What can hang from each mark:
supus: sobakim tabul tuleke
lonap: legov livedu
leli: supus tabul totas
sigi: nuga sobakim tuleke
tabul: fugavud livedu sobakim supus
livedu: legov tabul tuleke
fugavud: livedu
legov: lonap supus tabul
sobakim: leli tabul
lukatut: legov leli sobakim
totas: badu kagam legov sizag
tuleke: livedu lonap nuga
badu: sigi
nuga: lonap lukatut sigi sizag sobakim

Every row comes from one small tree of marks. The marks that hang from a mark follow it in brackets, in alphabetical order. Every link used is in the known rows. Which tree was each row made from?
Each row is shifted at random along 5 fixed directions that mean nothing.
Known rows:
totas(badu kagam legov(supus tabul)): [  74  128 -133   21  159  487   -8  210   37  276 -194  250 -464   36
 -400  402  -71 -101  -83  161  -24  184 -119 -234  561 -145   81  134
   53  105  -77 -285  323  137  285  303  -28 -251 -180  278 -293  131
 -173  281  -51 -187   81 -188   18   79   25  265 -138  -55 -150   81
 -141    9]
lonap(legov livedu(tabul tuleke)): [-220  194 -123   95   43  172    1 -106 -209  207  112   80  101  291
   79 -211  173   36 -229  -23  273  -84  154   58   93  -88    6  170
  -44  -96    0  188  -81  109  -73 -138  137 -260 -210 -366   75    7
   91  120 -134  246   19 -182 -223 -132   38 -187   78   41   58   82
   74 -278]
totas(badu(sigi) kagam legov(lonap tabul) sizag): [ 556  177 -296  151   98  343  -79   -3 -113   50 -283  205 -537  318
 -292  649  -24    5   22  106  148  179  267  117  646 -233    8  135
  275   74 -235 -490  178  397  -53  457  -44 -165 -435  186 -322  304
  -96  413 -283   22  221 -492  -16 -253   75  179  285  -79 -207    9
 -183 -305]
nuga(sigi sizag sobakim(leli(totas) tabul)): [-277 -407  116 -168  532  202   66  150 -127  202 -267  600 -124  251
  -20 -103   65 -145  330  220   67 -205  -28  202   32   88  142  401
   36    2 -184  130 -156  -31   57   39   64 -187  243  197   44  290
   53  390  163  -38  -97  230   93  490 -218  402  -80 -298 -446   49
 -404  273]
lonap(legov(supus) livedu(tabul(sobakim) tuleke(nuga(sigi)))): [ -82  126  215  457 -359  -56  -25  241  246  292  202   34 -126  173
 -218  -17  110   15   85 -244 -109  180 -351 -348   47  -96  109 -271
 -163 -149  109  -66  625  -74  -56   38   12 -335  132 -127  102   21
 -425  108 -413  -33 -209  429  -19   67  103 -275 -299  522 -132  -70
  342  194]
lonap(livedu(tuleke(nuga))): [   3  204    0  232 -255   55  -40  175   91   62   93  -49 -100   31
 -110   56  127  -39   40 -129  -19   80  -84 -230   53  -72   56  -41
   -2 -101  210    9  188   56 -101  -22   75 -211  -26  -62   58   36
 -199  -22 -307   75   41  133    3 -129   33  -86 -132  132   91 -175
    9   -8]
leli(supus(sobakim tabul(fugavud livedu(legov))) totas(kagam)): [-401 -165 -292  -42   81   -1  137  316  -13  291  359   40 -156 -261
  -75   30  123  102   71 -225   34 -124  -55 -102 -243   38 -203 -100
 -169   73  101  244  164  -23  178  -70   18   21   82 -405  -51 -176
 -401 -295  167 -163 -219  193 -120  126   64  123  188  401  -39   30
  -36   62]
nuga(lonap sigi(tuleke) sobakim(leli tabul)): [   4 -558  226  -57  287  -65   15   94   97  -12  -40  638  -44  389
  107 -116  -17   93  118  110  -51  -97   50  234 -218   75  -79  181
   17   45 -165  158  -59  -53  -23   44  -32   10  185  -43  181  140
  -67  223  182  -33 -121  306  180  430   32  199   96    3 -139   59
 -209   80]
lukatut(leli(supus(sobakim tabul(fugavud(livedu))) totas)): [-217 -288   25   27  159 -126  -56  215   89  184   22  -31 -292 -231
 -227 -181   55 -173  395 -305  -55 -116 -292  -56 -200  173  195 -203
  163   55  -22 -211  511 -130  197  -26 -114 -104  479    4 -148  -39
 -210  -88   -3 -199 -106  490  -13  213  -93  105  -88  228 -130   42
  116  372]
supus(sobakim(leli tabul(livedu(legov tuleke(lonap))))): [  81 -256   57   23  318  120  -31 -125 -389  -34 -164  192 -235  311
  -91 -451  -66  -94  327  -62  -95 -141   16  224  -38   89  120  192
  102  -30 -145 -165   82 -173   42    4 -107  -50   19  -14 -117  100
   47  397   -5   37 -133  240 -132  158 -112   10  -74  -40   39   42
 -182  151]
supus(tuleke(livedu nuga(lukatut))): [ 333  -90  212  110    1 -204   60  424  165  -93  -82  141 -283   64
 -250  -95  -91 -115  328 -199 -352  142 -350 -144 -123  -62   21 -221
  132 -139 -164 -409  431   30  -33   80   23 -225  305  199  -54  194
 -167  276 -263  -55  -95  309  149  -11    6  146 -270  184 -122 -277
  -90  308]
sigi(nuga(lukatut) sobakim(leli) tuleke(livedu lonap(legov))): [-208    4 -369  215   47  596 -278 -297  -65   86 -202   54   37 -216
 -163 -376  137 -487  329   -4  231 -178  -20  108  329  281 -256  338
   23   13  298 -214   51   76 -139  168  241 -505   -6 -148  300  269
 -207  320 -219  168  314  174  287  -30 -131  228  -57  281   13  340
  -91  -66]
supus(sobakim tuleke(nuga(sigi))): [  50  -55   46   77  142  117 -144  -59  -93  -17  -55   73 -107  -37
 -147 -309  -10  -94  184  -20  -10   78 -194  -68  -22   63  130    9
  -20   23  -40 -168  105 -151    5   75  -17  -87  209  -98  -22   93
 -241  114 -105  150 -147  300  189   69  130  172 -172  311    4 -127
 -134  204]
nuga(lukatut(legov) sizag): [  48  -29 -114  111 -107  162  151  323  360   64  -12   17   87  148
   26  315   44 -127   43   -9  -82   49  -77  -43 -162  -43  -68  -49
  109  164  -11  165  -26  189 -177  -54  172  -79   97   62  136   40
 -185 -130  -18 -122  155   34   -9   75   98   55   42  234 -181  -53
  -30  -84]
lukatut(legov(tabul(livedu)) leli(supus(tuleke)) sobakim): [   8 -312  138 -132  152  -22  155 -129  201  -42   71  290   61  201
  120  -24 -130   77  100 -198 -111 -280  -66  316 -658  109  -99 -139
  -43  123 -202  -19  401   93  198 -197 -167  -35  384 -284   48 -228
 -192  -57  335 -208 -106  162 -145  330  -13 -164  122  320 -124  109
  355 -107]
sobakim(leli(totas) tabul(fugavud livedu(tuleke) supus)): [-293 -314  109  -52 -175  -13  270  276  150  138  128  195 -293   -9
   27  -26   40  183  378 -225 -324 -191 -186  -71 -302   -6  -64   17
  -87  166  -33  140  176  -23  190  -35   -6 -229   46  -84   58 -151
 -108  169  -57 -165 -166  643  177  279 -246  -97   29 -136  105  -57
 -202   45]
nuga(lonap lukatut(legov(supus)) sigi(sobakim)): [  65 -418  -44   45  466  248 -182  -52  -72   -9 -185   39  243  101
  145   26  140 -210  -46  127  393  -25  111  555  152  207 -165  154
  -38  163 -137 -205  -94  -13 -236  -34  -14 -138   33 -119  130  247
  159   94   33  260  -10  -64  -87  550 -131  271  121  269 -228  120
  117  143]
totas(kagam legov(lonap supus(tuleke) tabul) sizag): [ 485 -202  -61  297   50   53 -157 -270  208  309 -105  141  -63 -106
  -49  105  178   72  157  -83  124  232   56   43  163   55 -141 -382
 -215  149 -104 -298  525 -201  -71  -17 -129  166   60 -481 -208 -129
 -343  172  -86   96 -587 -265 -271  263  172  -24  179  499 -221  248
  193  273]
nuga(lukatut(legov(lonap(livedu(tabul(fugavud))) supus) leli)): [ 200 -278   -8  109   70   24   54  -14  131   27  -90  -22  101  198
  204   72   55  -58   69 -180   12   70   21  320 -265   90 -162 -223
   80  102 -241  -46  225   24 -140 -162  -47  -47  145 -260   99 -105
   28  -19  -49   73  -37   42 -257  284   21 -185  257  454   -8   20
  382   71]
totas(badu(sigi) kagam sizag): [  65  191 -211  169  -28  268 -258 -120  299  244 -190  -73 -131 -296
 -226  292  352   39   61   36  232  261   64 -280  520   -7  209  -74
 -203  221   72 -244  319 -182  -96  176 -122  150 -193  -43 -321  -84
 -224  108 -266  111  126 -170  -10   -9  189  103   10  240 -148  124
  -57  -59]
sobakim(leli(supus(tuleke(lonap nuga)) totas) tabul(livedu)): [-327 -231 -134  -59  222  228  195   -6 -133   81  -31  183 -204 -126
   34 -219   96  -25  371   49    7 -253   -9   58  -81   91  -63  339
  -38   39    7   77  -61   -9  150  -16   24 -309  -47 -185   87   91
  -54  355  -18   21  -43  467   37  285 -299  184   65 -321  131   76
 -283  -28]
supus(sobakim(leli) tabul(fugavud livedu(legov(lonap) tuleke))): [-682  -19 -382    9   76  764   80  174 -357  357  170    6 -364  -90
 -286 -134  -77 -216   95  120   41  -89   -5 -184  105  -11  -77  404
  157  245  242  513 -329  135  325  -18  210 -226  -24 -150 -145  -64
 -159 -165  182   57    5 -186  163 -115  -65  247   70   30  170   82
 -472 -281]
lonap(livedu(legov tabul(fugavud sobakim supus(tuleke(nuga))))): [-162    6  164  248 -225  182  -75  302   24  255   83  -98 -238   48
 -370  -37   21 -114  217 -328  -54  -44 -273 -195  187   -4  100 -180
   50 -176   36  -16  409  -39  112    3  -74 -316  137  -13  -76   56
 -245   48 -132  -91 -243  310   30  -32 -118  -71 -185  241 -170  -60
   11  244]
nuga(lonap(legov(supus(tabul(fugavud(livedu))))) sizag): [-354 -137 -198   63  430  393 -220 -402 -274  264  -23 -102  250 -120
  134 -227  212 -227  -50  192  614  -36  127  477  382  312 -120  149
 -115   67   23  147 -178 -249 -181 -204  135   30  -96 -453 -116  148
  115   76  178  358 -307 -164 -159  426 -138  218   47 -120 -223  351
 -168  -47]
sigi(nuga(lukatut(legov(lonap))) sobakim(tabul(fugavud))): [-466  108 -388   79 -139  748  -86 -224    4  203   20   19   51 -363
  -21   49   52 -226   70  148  100 -199  -16  -20  212  190 -370  264
  -78  371  335  352 -296  236  144   68  261 -320   -6 -167  301   31
 -257  -70  167   71  256   37  287  180 -142  240  -19  355  124  117
 -132 -223]
totas(badu(sigi(sobakim(leli) tuleke)) kagam sizag): [ -37  210 -339 -219   39  386  131  -48  250   89  -75  500 -237   45
  -26  448   44  297  -99  202   52   40  472  -59  180 -296  -47  389
 -129  154 -101  112 -169  367   21  199  131   61 -305  -29  -69  -87
 -117  116   14  -89  349 -551  229 -286  267  167  290  -57   26   21
 -330 -482]
badu(sigi(nuga tuleke(livedu(legov(lonap))))): [  40  -46   96  -48  -77  -89  103   77  261  -73  -95  312  -94  148
  -95  -94  -68   28  134  -11 -132   32  -37  116  110 -148   -1  -23
  -48 -213  -71  -63  275  148   -7  105  127 -135  257   12   46   75
 -199  190  116 -183  241  -75  186  -86  -20  117   23  201 -266  -68
 -133   -9]
supus(sobakim tabul(fugavud)): [ -57 -300   56   44  188  -71 -109   -2 -158  137  124   13  -69 -133
 -133 -379  -31  -16  160 -127  -59   71 -228   95  -93  189  -60 -201
   -2  124 -108  -96  219 -355  169  -33 -150  198  307 -125 -215 -138
 -108  -41    7   68 -397  190  -97  244  110  106  -35  414  -17    7
   -7  157]
legov(tabul(livedu(tuleke(lonap nuga)) sobakim(leli) supus)): [-338  -94  -21 -143   98  380   32  -86 -333   80    1  102 -144 -147
 -191  -24  -36 -118  267    8  111 -289   77  119  210    3  -78  318
   -1  -99   -5   59   44   -2  262 -112   37 -328  -16   85  -71   80
   51  230  122   28 -147   64   61  114 -386  148  -33 -196  -89  115
 -310    4]
sigi(nuga(lonap sobakim) tuleke(livedu)): [-106   87 -235  142 -204  181  -69   -1  204    2  183  210   44   24
   37   44   19  -30  -12  -93  -18  -84   53   38 -104  153 -362   -1
  -52   10  273  280   26  152 -133    6  216  -65   77 -303  306   -9
 -409 -169   36   -7   54  181  335  -46  140  112  109  327  -26   61
 -160 -178]
nuga(lukatut(leli(totas)) sigi sizag sobakim(tabul(fugavud))): [ -18 -417   -3  261  -32   54  -23  427  210  157  -47  137  -93  234
   25  291  193 -117  357 -166  -39  -33 -255  -30 -241  196  -27 -150
   79  272  -55  134  155   39 -229   74   68 -142  257    2  212  136
 -213  -46 -211   16  -27  601   79  472   22   41  108  523 -211 -170
  -43  272]
legov(lonap tabul(fugavud livedu sobakim(leli) supus)): [ -97 -459  193   30  -34   42  -96 -287 -285  119   48   15 -107 -147
  -46 -126   16   -9  455 -171   27 -143 -176  331  150  180 -247 -164
   57  -46 -143  -91  393 -314  148 -131 -177  -83   86 -141 -205   36
  -75  229  193   32 -438  239  -26  399 -358  -10   57   77 -190  203
   74  266]
tuleke(livedu(legov tabul) nuga(lonap sigi sizag sobakim)): [ -77  230  -54  262 -274  240  217  596   81  233  241  350 -138  195
 -253  652 -140 -117    0  -67 -291  130 -245 -352 -253  -70 -266 -222
  -23  -85  159  537  136  268   45   -6  224 -178  221  -19  220  213
 -603  -41   51  -65 -307   86  165   30   17  219  -41  349 -308 -189
 -296   76]
badu(sigi(nuga(sobakim(leli)))): [  14 -118   -7   -5  199   85 -130 -313  -31 -119 -275  100   18   28
   78 -215  111  -12   90   56  214  -25  159  398  231   67   72  123
 -204 -123 -118  -37   46  -56 -126  105  -81   -7   34 -113   66   38
   76  293  -79   87   15   36   42  119   28    3  105  161 -279   24
  -34   18]
leli(tabul(livedu(legov) supus) totas): [-295 -249   66  138 -186  -33   18  489  105  281   81 -195 -264 -280
 -300   58   82 -164  326 -374  -12 -176 -464 -172   72  129  204 -221
  155   42   87 -133  505  -87  177   41  -59 -342  204   67 -125    3
 -394    8 -129 -167  -36  676   30  207 -319   68 -254  122 -274  120
  -59  298]
tuleke(livedu(legov tabul) lonap nuga): [-231  212 -123   56  361  457 -185 -266 -490  299 -187   -8  274 -386
 -315 -205  136 -538  199   31  263   39 -147  -37  357  257 -126  -55
 -141 -286  155  -99  167 -305  218 -249   63 -261  184 -137 -109  202
  -62  377  153  364 -257 -265 -339  205 -473  325 -136  111 -239  353
 -208  261]
tabul(supus(sobakim(leli) tuleke(lonap nuga(sigi)))): [  88  -90  110   50   51   61   42  122   35  -74   64   65 -275    7
 -119   27 -145  -53  205 -185 -188    8 -108    3 -164  -41   56   44
   14  -86 -158 -180  155  -31    7  175  -38  -87   63  -70  106   62
 -229  186 -167  -13 -223  439  345  -47   75  151  -44  103   17  -69
  -55  136]
lukatut(legov(lonap supus tabul) leli(totas(sizag))): [ -23 -122  -61 -199  226  130  214 -132   94  161 -106  338   62   64
  190  190  -56  -82   92   -1   59 -170  149  355 -249   32  -93   17
  224   86 -232    6   68  214  215 -168   58 -202  419 -199    7 -108
 -101   14  361  -99   -4 -166 -112  259 -237   53  211   41 -116  170
  202  -26]
sigi(tuleke(livedu(tabul))): [-192  132 -422  291 -432  277 -126 -201  165  119  229 -230  211 -162
   29   22  264  -28  -58  -46  156   12  -67 -252  -39  162 -249 -127
 -219  135  391  192   79 -113 -119   -4  143  -93 -146 -425  136 -170
 -348 -207 -240  339  -11  150   83 -145   96 -101  201  377  292  148
  -12 -255]
leli(tabul(sobakim supus(tuleke(lonap)))): [-345 -229  -19   50  110  221 -154 -313  -89  165   85 -171   52 -398
  -43 -192  123  -69  177  -41  313  -89  -92  150  131  224  -37  -54
 -193   73  -11    4   95 -304  138  -62 -140   -1  -31 -280  -50 -182
 -184   91   32  191 -208  385  -21  293 -126   67  -62  219  -79  319
 -115   39]
tabul(fugavud sobakim(leli(totas(kagam)))): [  54 -367  190 -121  166 -216  -19 -130 -242  -72 -125  186 -156  173
   28 -220  -34  124  395 -188   -1  -48   73  432 -102   59 -187  -98
  -50 -111 -305 -234  117  -68   28    6 -250  -73  -38   51  -55    8
  107  233   14 -169 -161  346  -66  201 -140 -279  141   35 -172  -13
  -30  162]
fugavud(livedu(tabul(sobakim(leli)))): [-262   33 -229  154 -184  248   82 -185 -126   65  194  -26 -100  -69
   -1  109   55   88   32   11   16   -7   48  -37 -127  -72 -144  -15
 -108  131  106  408   13   86   70 -117  -14   -1 -251 -154   87  -31
 -181  -71 -103   63 -173  -83   55  -96  -17 -130  151   30  147   30
  -34 -101]
tabul(fugavud livedu(legov tuleke(lonap)) supus(sobakim)): [-274 -216   97 -154  346  188 -121 -132 -382  131   60  -45   39   94
  -27 -356   21  -54  273 -455  157 -265   23  460   46  198  -33   31
 -190 -153 -104 -127  219 -233   14 -318  -44  -52  -10 -320 -225 -125
  220   80  273   82 -421  -62 -146  284 -293  -54   96  131 -270  271
 -161  304]
fugavud(livedu(legov tuleke(nuga))): [ -37  279 -151  201 -227  252   77  118  -38   -5  138  -41 -172  134
 -129  177  -24 -111   27 -156  -33   -4   24 -154  -60 -177  -10  -19
  -41   -9  235  260   98  322  -48  -37  169 -227 -221  -39   70  101
 -208  -69 -136  -12   -8 -174   60 -238  -36 -177  -59  123  141 -108
 -170   28]
lonap(legov livedu(tabul(fugavud supus(sobakim(leli) tuleke)))): [-164  -76   76  -49  301   63   42  -55 -306  154  -14  154 -147  364
   36 -385  -37   28   18 -129  127 -141   68  350  131   -7   32  209
  123 -183 -342  -79   33   60   -1   -8  -15 -293 -115 -225  -27  126
  210  393  -67   95 -192   47  -82  -60  -62  -45   65 -185 -126   90
   40  -82]
leli(tabul totas(badu)): [ -75 -259   43 -160  323  -95  -37    6 -181  126 -164  161   14 -170
    3 -153  162  -54  148  -36  212 -111 -169  251  150  147  108  -53
  140   33 -219 -295  204 -181  171   -6 -143 -149  126   50 -182   21
    4  258  -59   41  124  371 -214  453 -227  128 -117  -53 -167  146
  -96  132]
lukatut(legov(tabul(fugavud(livedu))) leli(supus(sobakim) totas)): [ -42  -92 -224  121   19   82  -27 -122   17   11    2 -163  -61   52
   68   66   51 -200  219 -315  139 -207 -126  263 -228  251  -67 -161
  190  160  -21 -165  295   91   61   59 -149 -320  158 -189   13  -41
 -252  -38  -30  -45  -49  475  -70  162 -136 -162  194  308   12  119
  258   35]
fugavud(livedu(tabul(sobakim supus) tuleke(lonap(legov) nuga))): [-357    9  -36 -137  334  253  -62 -329 -383  118   25  170   37 -134
 -145 -220   67 -144  143  -47  216 -156  115  198  107  -51   -1  154
 -182 -185  -37   32  123  -69  186 -296   87 -168  -62  -50  -62  100
  117  215  110  172 -207 -289  -97   88 -307   94  -61  -95 -156  224
 -184  140]
sigi(nuga(lonap lukatut sobakim)): [-205   -2 -221  268 -112  375 -258    1  155  164   22 -143  127 -325
  -31   58  233 -220  -11  -17  168  -12  -22  -91  151  238 -171  -74
  -55  215  321  362  -31  -35 -131  -59  112    1  112 -265  257  -13
 -295 -261  -15   59   27  218  150  218  120  128  -25  520 -111   96
    2   34]
sobakim(leli(supus(tabul(fugavud) tuleke(lonap)) totas(kagam))): [-109 -397  -76  -57  386   21   11   43  -91  110 -149  126 -181 -163
  -60 -305  140 -155  271  -53  165  -60    5  138  -16   57  -35  117
  -24  -60 -152 -206   94 -183   92   84 -120 -158   68 -203  -65   37
   -8  277  -92   -4 -131  313  -63  240  -54  141  109  -38  -11  131
  -67  151]
lonap(legov(supus tabul(sobakim(leli))) livedu(tuleke)): [-141   20  167 -112  141  -29  331   57  -61  130  153  517 -101  457
  176 -157  -97  233  -60   63  -67 -114  207  257  -53 -255 -112  236
  -21 -216 -256  200   34  294   75 -108  129 -278   -1 -194  106   -6
   57  290  113 -170 -127 -170 -114   10  -13 -165  -18  -81  -43  -40
   37 -133]

Write each row's tree:
[-319   12  -71  144 -159  287  104  -86   71  366  232  137  233   75
  186 -150  245  174 -141 -116   63    4   71  -67 -198  -36 -141 -159
 -372   23  124  605   81 -132   48 -345   39   28   74 -710  106 -410
 -186 -167   86   98 -409 -137 -270  208  146 -309  166  507  138   72
   82   31] => lonap(livedu(legov(supus(sobakim(leli))) tabul(fugavud) tuleke))
[ -41  -43  -25   96 -143  155   36 -226  117   -2  112  -41   91   62
  101   92   21    4   92 -178   41  -82  -54  232 -153   79 -216 -135
 -118  147  -18   53  159   13   67  -37 -143 -166  -75 -150   49 -155
 -188   44   10   -9 -244  222   16  147  -87 -251  110  245  -16  143
  117  -79] => lukatut(legov(tabul(fugavud(livedu(tuleke)) sobakim(leli) supus)))
[  -1  244 -182  184   84  359 -103 -151 -324  -15 -112  -89  160 -116
  -86  301    7 -372   91  133  328  153  -10   21  278  119 -147  180
  -16 -123  146  -75 -186    4 -158   89  147 -244 -170  -27  189  382
 -137  183 -187  332   92    4   52   97 -200  259   94    3  -22   47
 -205  -72] => tuleke(lonap nuga(sigi sizag))
[ -66  119 -152  131   43  202   60   77 -205   17  186  162 -248  274
 -103 -129 -109  -36  -40  -12  -93   11  -46  -88  -48 -153    7  192
  281  -83  -70   11 -191  179   24  145  128 -160  -33 -224   64  112
 -271   68  -57   40   87  -22  255 -367  209  117   15  114  202  -70
  -54 -258] => supus(sobakim tuleke(lonap(legov livedu(tabul))))
[-312  -52 -110 -264  451  388  169 -368 -338  156  -21  463  212  111
  203 -259   56   43  -78   57  203 -200  403  390 -193 -101 -130  206
 -402 -127 -114  565  -96   58  156 -471  140  -10  -33 -418   55 -134
  223  149  326  158 -449 -627 -317  268 -130  -81  163   24  -60  179
 -239  162] => fugavud(livedu(legov(supus) tabul tuleke(nuga(sobakim(leli)))))
[-170  -74  -52 -167  235  124  111 -534 -138  -19  144  313  278 -125
  375 -189  151  251    7   25  164 -103  277  388 -371   17 -232   81
 -532  109  -33  406  -37  -50  -16 -419   34  162 -183 -494  178 -165
   86  120  105  277 -411 -241 -152  322  -68  -95  194   68  136   94
 -129   51] => fugavud(livedu(tuleke(nuga(sigi(sobakim(leli tabul(supus)))))))
[-172  -96  -50    3   82   64   19 -208 -230   38   83   87  -47  -22
  -41  -93   27   66  100  -35   44  -61   30  154  -54  -36  -61  -39
  -83   -5  -62  150  148  -32  103 -204  -62   36  -89  -34  -56   39
    1   48   21   46 -231 -179  -81   49 -126  -34   53  -31  -55   55
  -32  106] => fugavud(livedu(tabul(sobakim)))
[-209 -231  -43   50   -2  105  -59 -133  198  201  -54  -25    7 -133
  -27   83   64 -185  281 -216   71 -154 -200  154 -361  271   12 -296
  109  346   33 -133  356   90  197  -59 -139 -207  335 -133   -5 -199
 -361 -152   81 -107  128  332  -76  265 -215 -189   17  320 -184  249
  251 -109] => lukatut(legov leli(tabul(fugavud(livedu)) totas(sizag)) sobakim)
[ -36 -255  -63  205   91  249   51  -38 -212   86  135   32 -368  126
   16  -44  -72  -22  144   49   70  103   36  317  147  -31 -260  112
  108 -113 -146  -72   26   23  -37  133   34 -133  -84 -337  -61   84
 -104  115 -167  178 -242   12  136   95   -5   99  111   65  170  -90
   91  -37] => legov(lonap(livedu) supus(tabul(fugavud sobakim(leli)) tuleke))
[  37 -111  136   76 -173 -109   99  410  579  -46 -166  192 -253   82
 -273    3  -65 -113  267  -66 -315  121 -287 -103  195 -148  125  -78
   38 -139  -33 -318  525  150   -5  264  126 -318  413  330   35  118
 -298  191 -112 -333  346  200  332  -53  -18  198 -184  295 -365 -143
  -46  129] => badu(sigi(nuga(lukatut(legov(supus))) tuleke(livedu)))
[-163   10  -68 -160  -55  129  137  -42  183   18  124  354  244  -88
   72   14   -7   13   22   52  -42  -37  131  -67 -273  -49 -235  105
  -30  -92   91  244  -60  182   60 -216  274 -108  170 -214  300  -63
 -189 -135  206  -31  276 -183   45  -74    1   78  179  193  157   66
  -85 -281] => sigi(tuleke(lonap(livedu) nuga(lukatut(leli sobakim))))
[  25 -304  -54  -54  561  238   62  -12 -334  -24 -123  199 -321  162
  -69 -339 -188 -171  126  116   36  -13  111  375   99  -10    7  356
  103 -149 -318 -304  -60  -84   83  173    7  -89  108 -100 -115  104
  134  330 -106  121 -242  -19   84  138   19  297   -9  -80   94  -17
 -116   93] => legov(supus(sobakim(leli) tabul tuleke(lonap)))
[-174 -343  -31   49  277  107   52  -50  -92   83 -165   31 -233  -74
   -7 -272   -4 -209  366  -13   64  -29 -123  179   94  145  -93   87
   41  -33 -132 -161  122 -133   84  166 -140 -248   -8 -123  -50   33
  -20  441  -86    0 -145  395    6  287 -135  117   39 -118  -57  237
 -184  128] => sobakim(leli(supus(tuleke(livedu lonap)) tabul(fugavud)))
[ -95   97    0 -164  -35  161  144  192  170   19   11  286   29   54
  -62  143  -39  -62  -17   -1 -154  -48   88 -175 -328 -201  -26   59
  -79   24   68  194  -20  277  137 -158  244 -203  219   56  160 -112
  -70 -136  118  -90  246 -118    6   -5   19  -51  -59  250   24 -129
 -135 -127] => livedu(tuleke(nuga(lukatut(legov leli sobakim))))
[ 130 -504  240  177   85 -269 -113  265   48   50   -6  349 -212  261
    9 -114  131  -10  234 -272  -79  -50 -126  234 -183  106    4 -204
  216 -140 -116  -53  286 -136  -97    8 -169  -46  247  -98   11   45
 -208  162 -135 -109 -261  514    0  305   68  -96  -84  167 -252    8
   54  247] => nuga(lonap(livedu(tuleke)) sobakim(leli(tabul(fugavud) totas)))
[ -26 -194  -31  122   15  165 -157  -21   96 -110 -233   -6 -359   -1
 -239 -109   53 -149  261   33   55  -66  -93   76  350  -54  249  205
    4 -145  -13 -374  179   29  -44  423  -51 -280   53  199  -79  212
  -68  356 -258  -17  140  190  309 -112   -3  128 -127   35 -173  -39
  -29   73] => badu(sigi(sobakim(leli(supus(tuleke)))))
[ 147 -150 -150  207    5  242  101  454  126   21  -15   60  -74  408
   24  385   53 -229  -48   40   92  -19   89  234  119  -78 -150  110
  335    9  -63   51  -61  262 -283    0  246 -278   32  -23   85  261
  -88  -23 -109    9  118  -14  -35  155  -12  177   55   66 -116 -172
 -111 -139] => nuga(lonap(livedu(tuleke)) lukatut(legov(supus tabul)) sizag)
[  -4 -438  284  -73  143 -128  116  166   31   42 -229  160 -333   52
  -88 -183 -175  -90  366 -117 -185  -17 -180  160  -10   32   80  -13
  143  -26 -309 -205  276 -115  163  164 -195 -178  138  207  -84   13
   47  435  -71 -209 -150  487   57  265 -144   13  -98 -188 -178   96
 -131  237] => sobakim(leli(tabul(fugavud supus)))
[-196 -191   42 -292  391  -10   93 -347 -334   16   41  419  142  106
  122 -326   62  186   30    2  116 -170  268  402 -223 -133  -81   76
 -252  -99 -219  220   39  -57  155 -469   -1  119    5 -166  -77  -95
  266  106  255   89 -280 -475 -274  215 -141  -61  122  -64 -106   88
 -158  129] => fugavud(livedu(tabul(sobakim) tuleke))
[  11 -346  111   68  118  -29  -85 -278   79    4   17   93  100  -94
   74 -225  123   -4  172  -19  -30  -76  -45  120 -298  122  -86 -151
 -243    1    4  -83  255 -241    0  -28 -167  140  130 -333   90 -129
 -160   63   19  -21 -192  238  -83  288   75 -121   -4  247  -26  169
  277   50] => lukatut(sobakim(leli(supus(tuleke(lonap)))))
[-241  -22  -73  230 -359  225  -60  -67   -3   52  104 -204 -228  -31
  -90  114   -5   11  296  -90  -48   56  -90  -78   42   73 -211  -84
  -38  128  154  125  -28   64   22  178 -112 -177 -201   19   75  -66
 -218  -68 -146 -119  -33  435  259  -62  -20 -295   89  171   77    6
  -57 -111] => tabul(fugavud sobakim(leli))
[ 125 -119  176  -88   12  -43  136  -57   57  -50   -7  596  -25  100
   57 -100 -216  155  182  -77 -264 -212  -31  267 -269   35 -212   48
 -136   15 -154   92  133   67   56  -42   67   73  309  -35  233   59
 -187  223  153 -229 -152  215  136  359   41  125 -128  205 -150 -130
  -96  137] => sigi(nuga(sizag) sobakim(tabul))
[-186  148  -20  -80  -13  230  206  188  -52  161  170  223    9  234
   51   35   36   76 -164  -38   58 -189  216   28  -12 -199  -48  175
  -16 -118   22  404 -110  268   80 -199  166 -190  -32 -267   57  -81
   13  -40  179  -35  -52 -320 -138 -103  -57  -44   62   -7   76  -70
 -170 -119] => lonap(livedu(legov(tabul(supus)) tuleke))
